Each row has a name. After each piece below comes the name of the row it's from, unless a question asks for something else. Each question is about the rows just above it.

[122  80  80 137 199 105 110 137 125 103  60 153 167 146 112 165 143 149] : Ret
[127 114 114 137 164 123 154  74 119 114 163 124 136 193 139 134 146  73] : Kuga
[105 173 173 134 132 119 142  66 110 153 145 119 111  93  91 169 174 124] : gilo
[151  96  96 109  77 131 135 197 143 104 100 171 161 119 133 114  81 154] : reka
[122  80  80 137 199 105 110 118 110  95 119  95 167 171 132  93 108 106] : zezop
[131 162 162 138 123 161  98 146 153 167 137 103  60 125 166 117 143 139] : vif
[123  97  97 120 137  95 147 115 103  93 113 144 190 122  89 134 112 125] : pevov
Which row holds this, read backwards? [125  60 103 137 167 153 146] | vif
Which row holds this, read backwards? [161 171 100 104 143 197 135 131  77 109] | reka
[135 197] with -1 step of 1 on every entry: | [134 196]

[144 186 122 164 148 108 118 138 131 122 103  96 138] = totu
[153 130  92 145 106 146 130 162  99 172 140 120 144] = tanad
[109 124 155 157 114 115  92 163 107 139 105 129 120] = Vipuv
[141 179 155 157 114 115  92 163 107 139 105 129 117] = ruki
[153 165 144 148 110  99 121 119 123 129  89 141 132] = bebi
[ 82 120 158 156 136 115 140  87 164 138 111 125 120] = lanar
[109 124 132 112 127  79 118 153 101  99 149 145 154] = Pulet
[ 99 122 104 110 140 134 143 129 139 127  96 133 155] = Budot
[153 165 144 148 110  99 121 119 123 129  89 108 151] = zagiz
[134 153  96 103  95 133  89  96 130 125 150 123 102] = vob
[ 82 120 158 156 136 115 140  87 164 138 111 132 130] = Dor
[163] with +1 step of 1 on every entry: | [164]
[158 156 136 115] with -1 step of 1 on every entry: | [157 155 135 114]
Move every entry of [155] by -1 step of 1. | [154]
q: [109 124 132 112 127  79 118 153 101  99 149 145 154] | Pulet
Where do [ 82 120 158 156 136 115 140  87 164 138 111 132 130] appear? | Dor
[140 110 104 122  99] is which row, read backwards? | Budot
[96] with -1 step of 1 on every entry: | [95]

[ 88 144 104  71 159  63 115] : pur
[ 60 154  68  69 181  68 132] : bikoz
[169 141 143 204  82 186 118] : sesad
[ 94 198  65 149 159 123 112] : monag
[132 169 102 171 121 152 113] : kul
[113 113 144 184 125 194 104] : Morik
[ 63 168  61 118 180 114 144] : nas
[113 113 144 184 125 194 174] : Zefu
[ 59 103 104  86 169 107 176] : takik
[ 49 122  78  90 182 108 177] : fura
[123 166 117 100 131  69  85] : por
[ 93 182  86  86 157  53  90] : ref
Shift each entry of [ 61 118 180] by +1 times 1: | [ 62 119 181]
[152] with -1 step of 1 on every entry: | [151]

[ 70 100 145 154] -> tufud
[162 115 126 152] -> lage
[175 129 173  81] -> losak
[ 76 109 147 144] -> domiv
[154  83 125  54] -> dituv
[109 122  80 169] -> seril
[194 167 134  79] -> tinuz
[ 93  91 120 131] -> Med
[175 173 129  74] -> dovep
[129 173 175] is which row, read backwards? | dovep
Which row holds [154 145] read backwards? | tufud
[ 79 134 167] is which row, read backwards? | tinuz

[156 129 129 107 148 104 133 164 110 129 138 133 146 125 150 111 148 139
 120 127 156 127 113 100 138 113 137 127 149] : pudov
[165 129 125  97 153 107 137 160 111 142 137 159 148 119 125 130 152 145
 104 158 151 128 115 108 117 100 139 127 144] : zoz
[ 94 126 129 135 113 113 149 136 165 130 124 138 151 142 135 145 107 158
 179 134 124 126 119 110 132 194 113 128 160] : dima
[152 129 133 127 149 122 125 151 112 119 142 109 134 130 165 106 145 125
 128 102 156 127 125 117 153 119 142 127 145] : sezu
[117 125 135 174 124 167 129 112 158 128 132 122 121 145 137 144 122 125
 158 128 118 126 154 167 144 162 134 126 118] : Teg
[104 128 132 135 122 111 138 143 150 118 130 111 144 142 159 124 112 145
 174 105 135 126 118 105 150 182 121 128 165] : dak
[113 126 138 180 125 168 123 110 157 117 135 100 117 149 155 134 119 116
 166 102 124 126 155 165 159 168 135 128 165] : fibis
[156 129 129 107 148 104 133 164 110 129 138 133 146 125 150 111 148 139
 120 127 156 127 113 100 138 169 137 127 149] : dazi
[104 128 132 135 122 111 138 143 150 118 130 111 144 142 159 124 112 145
 174 105 135 126 118 105 150 182 121 128 165] is in which row? | dak
[146 125 150] with -1 step of 1 on every entry: | [145 124 149]
Move every entry of [129] by +1 step of 1. | [130]
Shift each entry of [145] by +1 times 1: | [146]

[ 81 161  84  92 180 171] : fulo
[ 81 161  84 167 164 106] : Dolik
[ 79 187  92  84 180 140] : pipos
Which row holds [180  92  84] read backwards? | fulo
[140 180  84] is which row, read backwards? | pipos
[164 167  84] is which row, read backwards? | Dolik
[92] with +1 step of 1 on every entry: | [93]
Which row holds this, read backwards? [ 84  92 187  79] | pipos
[187  79] is which row, read backwards? | pipos

[ 97 149 139 150  83 101 157 136 153 146 119 143 154 147 163  95 187 149
 125 113 115]  Poz
[ 93 104  96 143 135 122 139 122 167 160 125 103 136 117 158 134 152 116
 131 102 100]  vepa
[195  98 189 132  90  67 126 127 122 133 151 154 147 143 137 173 121  83
 133 165 186]  dav
[122  98 156 142 115 155 137 128 177 144 126  59 164 128 152 112 154  87
 131 143 150]  pif
[190 134 144 138 151  76 142 126 152 126 135 106 135 132 135  86 158 112
 127 141 142]  balig
[190 134 144 138 151 146 142 126 152 126 135 106 135 132 135  86 158 144
 127 141 142]  ros
[115 152 172 110 127 102 120 152 127 122 117 117 123 166 106  84 105 130
 129 149 159]  bonu
[120  96  97 151 123 102 137 112 154 162 129 113 102 114 167 161 147 103
 125 112 106]  Zif
[ 97 149 139 150  83 101 157 136 153 146 119 143 154 147 163  95 187 149
 125 139 162]  zan
Which row holds this, read backwards? [125 160 167 122 139 122 135 143] | vepa
[131 116 152 134 158 117 136 103 125] is which row, read backwards? | vepa
Move every entry of [123] by -1 step of 1. | [122]
[149 125] with -1 step of 1 on every entry: | [148 124]
Where do [ 97 149 139 150  83 101 157 136 153 146 119 143 154 147 163  95 187 149
 125 139 162] appear? | zan
[187] with +1 step of 1 on every entry: | [188]

[158 157 125  77 146 159 138 132 130 162 146  87 107 167 147] : fuso
[158 157 118  83 146 167 116  90 129 177 117  94 119 179 126] : sav
[157 155 157 159 116  68  85 135 145 142 169 169 110  69  94] : katov
[159 153 158  86  86 146 143 178 105  77 129 135 181 131  87] : Pul
[158 154 158 157 108  65  96 143 143 149 176 151  84  74 115] : kenir
[158 157 153 160 158 127  81  65  91 131 146 141 146 168 177] : par
[159 155 157 158 110  66  94 141 143 147 176 157  90  71 111] : Sib
[145 149 176 151 146 159 138  76 130 162 146  87 107 167 147] : bodav
[159 157 154 161 157 122  77  66  98 137 147 141 150 173 172] : Tise
[158 154 157 159 121  69  80 131 146 141 164 175 124  70  85] : Gedeg
[157 155 146  66 130 141 177 109  83 130 153 169  89 100 125] : firik
[158 159 155 154 159 162 154 129  97  71  65  82 111 137 146] : puzaz
Which row holds [ 85  68 116] read backwards? | katov
[74] with -1 step of 1 on every entry: | [73]
Shift each entry of [105  77 129] by +1 times 1: | [106  78 130]
Which row holds [ 71  90 157 176 147 143 141  94  66 110] read backwards? | Sib
Shift each entry of [125] by -1 times 1: | [124]
Move every entry of [167] by -1 step of 1. | [166]
Which row holds this, read backwards? [151 176 149 143] | kenir

[ 96  71  88 163  79 125 159 132 139 148 145] = batul
[146  87 118 138 119 179 125 175 150 124 195] = bigi
[ 99 158  87  92 140  92 149 115 160  91 127] = tepak
[155 115 134 114 148 172 113 175 154 108 180] = Gonid
[ 96  71  88 163  79 135 159 132 139 148 145] = bik
[ 72 101  66 155  68  83 177  83 136 144 104] = Derom
[114 148 172 113 174 154 108 180 136 144 104] = Tof
[ 72  56  66 155  68  83 177  83 136 195 100] = dinez
[154 174 113 172 148 114] is which row, read backwards? | Tof
Shift each entry of [136 144] by +1 times 1: | [137 145]
Move every entry of [180 136] by +1 step of 1. | [181 137]
Which row holds this, read backwards? [180 108 154 175 113 172 148 114] | Gonid

[133 135 128 147 120 121 136 110 104 102 134 130 124 114 132 128 165 115
 126 120 147  98 124 137 151 135] = Rufid
[144 147  93 135 154 133 106 174 141  62 115 145 121 132 141 104 127  69
 117 110 148 132  78 134 121  98] = perod
[128 142 133 150 130 124 133 109 101 111 133 133 124 117 125 132 165 119
 121 133 143 110 118 137 138 129] = roguf
[136 129 130 147 119 127 140 115 101 107 133 133 126 116 133 131 167 122
 122 127 144 106 122 140 151 136] = Lufi
[128 137 124 145 126 120 140 109 117 109 139 140 117 114 127 124 161 113
 128 123 148 110 131 139 140 133] = vur
Move every entry of [148 110 131] by +1 step of 1. | [149 111 132]
Move every entry of [135 154 133] by -1 step of 1. | [134 153 132]
Which row holds [134  78 132 148 110 117  69 127 104 141 132] read backwards? | perod

[138 156 146 127 170 152 135 112 158 126 157 150 169 121 127 125 124 112
 159 122 127 142 126 144 128 136 125 166 151] -> Vum
[135 179 150 118 180 162 140 105 170 107 176 178 180 112 126 117 112 106
 198 107 129 157 116 152 127 121 128 167 147] -> Rudit
[135 179 150 118 180 162 121 105 170 107 176 107 180 112 126 117 112 106
 198 107 129 157 116 152 127 121 128 167 147] -> rab
[119 153 141 133 151 131 138 121 156 134 134 142 156 123 127 149 162 126
 145 134 126 119 162 120 126 132 126 108 122] -> nesu
[138 156 146 127 170 152 135 112 158 126 157 150 169 121 127 125 124 112
 159 122 127 142 126 144 128 129 127 152 138] -> vasu
[135 179 150 118 180 162 140 105 170 107 176 178 180 112 126 117 112 106
 198 107 125 126 158 120 125 133 125 110 135] -> salok
[162 140] with -1 step of 1 on every entry: | [161 139]
[141 133 151 131] with -1 step of 1 on every entry: | [140 132 150 130]
Move every entry of [142 156 123 127] by -1 step of 1. | [141 155 122 126]

[132 142 167 154 154 154 149 148 127 115 172 143  99 128 162  60 102 138
 124 113] : mukoz
[131 127 149 101 128 151 131 142 128 138 122 140 127 119 151 114 121 151
 141 140] : sak
[113 130 129 117  93 131 128 107 129 116 117 125 116 128 102 162  60 143
 132 122] : zadu
Which row holds this, read backwards? [102  60 162 128] | mukoz
[142 128 138] with -1 step of 1 on every entry: | [141 127 137]
Which row holds [142 131] read backwards? | sak

[116 183 132 158 128 114 148 156 159 138 138 106] : fuv
[170 207 107 108 100 160 147 159 135  82  90 138] : sek
[147 122 149  98 170 207 107 107 100 121 113 144] : mipig
[144 113 121] is which row, read backwards? | mipig
[100 107 107 207 170] is which row, read backwards? | mipig
Move every entry of [107] by +1 step of 1. | [108]
[82] with +1 step of 1 on every entry: | [83]

[162 160 113  94 147]  sesu
[ 96 117 103 117  75]  vuvog
[162 160 111 200  86]  saka
Which row holds [113 160] read backwards? | sesu
Shift each entry of [162] by +1 times 1: | [163]
[ 96 117 103 117] with -1 step of 1 on every entry: | [ 95 116 102 116]
q: [162 160 113  94 147] | sesu
Move every entry of [162 160 111 200] by -1 step of 1. | [161 159 110 199]

[117 142  76 130 126 146 121 134 122 133 109 139 122] = Tekov
[122 130 118 131 143 127 126 102 134 144 107 139 130] = zevel
[133 149 129 128 127 138 140 106 127 155  50 120 136] = gif
[154 111 118 130 129 101 141 130 104 175 137 116 143] = nufo
[104 124 105 133 119 128 125 112 140 147 129 145 138] = lom
[100 119 155 128 118 125 110 122 111 138  92 119  76] = vabaf
[120 143 172 127  96 154 126 149  86 108 164  85  96] = kino
[117 142  76 130 126 146 121 140 111 140 130 105 105] = Pim
[156 125 145 130 147 129 140 133 118 143  98 123 134] = nimun
[119  92 138 111 122 110 125 118 128 155 119 100] is which row, read backwards? | vabaf
Which row holds this, read backwards? [122 110 125 118 128 155] | vabaf
Move every entry of [102 134 144] by +1 step of 1. | [103 135 145]

[ 80  95 176  92 120] : pom
[ 87  67 204  81 141] : kameg
[ 92  65 191  93 126] : keke
[ 74  90 179  74  88] : bon
[ 92  88 169  85 102] : Gilek
[ 82  81 172  81  95] : mazis
[ 84  79 183  79 117] : boz
[ 80  95 176  79 103] : kis
[ 81  89 181  76 102] : vufot
Shift each entry of [176  79] by +1 times 1: | [177  80]
Move every entry of [92] by -1 step of 1. | [91]
Move every entry of [169] by +1 step of 1. | [170]
Which row holds this, read backwards? [65 92] | keke
Which row holds this, read backwards? [90 74] | bon

[130 141 143 143 134 137 112 133 130 141 125 134 120 145 152 127 115 128
 148 143 117 104 161 113 152 116 132 137 110 143 117] -> bav
[134 123 138 139 130 131 141 118 113 138 128 130 119 133 129 126 125 124
 126 153 137 126 109 140 130 120 135 112 130 124 117] -> pabo
[134 123 138 139 130 131 141 118 113 138 128 130 119 133 129 126 126 137
 126 153 109 125 124 140 130 120 135 112 130 124 117] -> kas
Which row holds [124 125 109 153 126 137 126] read backwards? | kas
[133 130] with +1 step of 1 on every entry: | [134 131]
q: [134 123 138 139 130 131 141 118 113 138 128 130 119 133 129 126 125 124
 126 153 137 126 109 140 130 120 135 112 130 124 117] | pabo

[116 142 120 148]  Fik
[112  65 119  99]  nides
[100 104 126 114]  sigun
[ 84 107 130 138]  novu
[ 91 117 127 138]  ket
[139 118 121 122]  ses
[105  93 134  94]  Purob
[142 131 126 127]  gozup
[139 180  98 116]  bopu
[152 122 121 118]  zev
[126] with +1 step of 1 on every entry: | [127]
Which row holds this, read backwards? [ 94 134  93] | Purob
Move every entry of [112  65 119] by +1 step of 1. | [113  66 120]
[114 126] is which row, read backwards? | sigun
Which row holds this, read backwards? [126 131] | gozup
q: [139 118 121 122] | ses
[180  98] with -1 step of 1 on every entry: | [179  97]

[ 74 157  84 167  96] = vuvok
[173  99 163 158 137] = viv
[157  78 139 128 130] = mebo
[ 74 157  78 139 130] = Kel
[173  99] with +1 step of 1 on every entry: | [174 100]
Where do [ 74 157  78 139 130] appear? | Kel
Which row holds this, read backwards? [130 128 139] | mebo
[130 139  78 157] is which row, read backwards? | Kel
Which row holds [167  84 157] read backwards? | vuvok
Which row holds [ 99 173] read backwards? | viv
Which row holds this, read backwards? [167  84] | vuvok

[147 103 187 139 128 127 136 104  79 155  84 132 134 146 133 112 104  63
 121  96  69 138 183 134 129 157 146 106 128 118 122  92 115 108 160 106
 148 108 123 124 114  97 147 138 146 123 132]  Tif
[118 122  92 116 108 160 106 148  79 155  84 132 134 146 133 112 104  63
 121  96  69 138 183 131 117 175  96  87 135  98  62 127  98 116 109 141
 120 114 119 132  95 138  72 130 118 140 114]  noda
[147 103 187 139 128 127 136 104  79 155  84 132 134 146 133 112 104  63
 121  96  69 138 183 131 117 175 113 122 141 103 157 144 114 139 130 106
 118  61 125 130 171 112 150 123 100 141 113]  Valal
Which row holds this, read backwards? [148 106 160 108 115  92 122 118] | Tif
[112 171 130 125] is which row, read backwards? | Valal
[115 108 160] with -1 step of 1 on every entry: | [114 107 159]

[ 64 133 174 128 158 156  94  65 108 117 143 126 131 201 145 171] -> Gazem
[ 95 107 109 101  98 107  66  72 163 107 108  80 178 177 129 132] -> kiris
[194 134 109 101  98 107  66  72 125  89  80 177 178 108  85 108] -> dogu
Move every entry of [174] by +1 step of 1. | [175]
q: [194 134 109 101  98 107  66  72 125  89  80 177 178 108  85 108] | dogu
Shift each entry of [107] by +1 times 1: | [108]
Which row holds this, read backwards? [108 178 177  80] | dogu
Move every entry of [ 94  65 108] by +1 step of 1. | [ 95  66 109]
Which row holds this, read backwards? [ 66 107  98 101 109 107  95] | kiris
[ 66 107  98 101 109 107] is which row, read backwards? | kiris

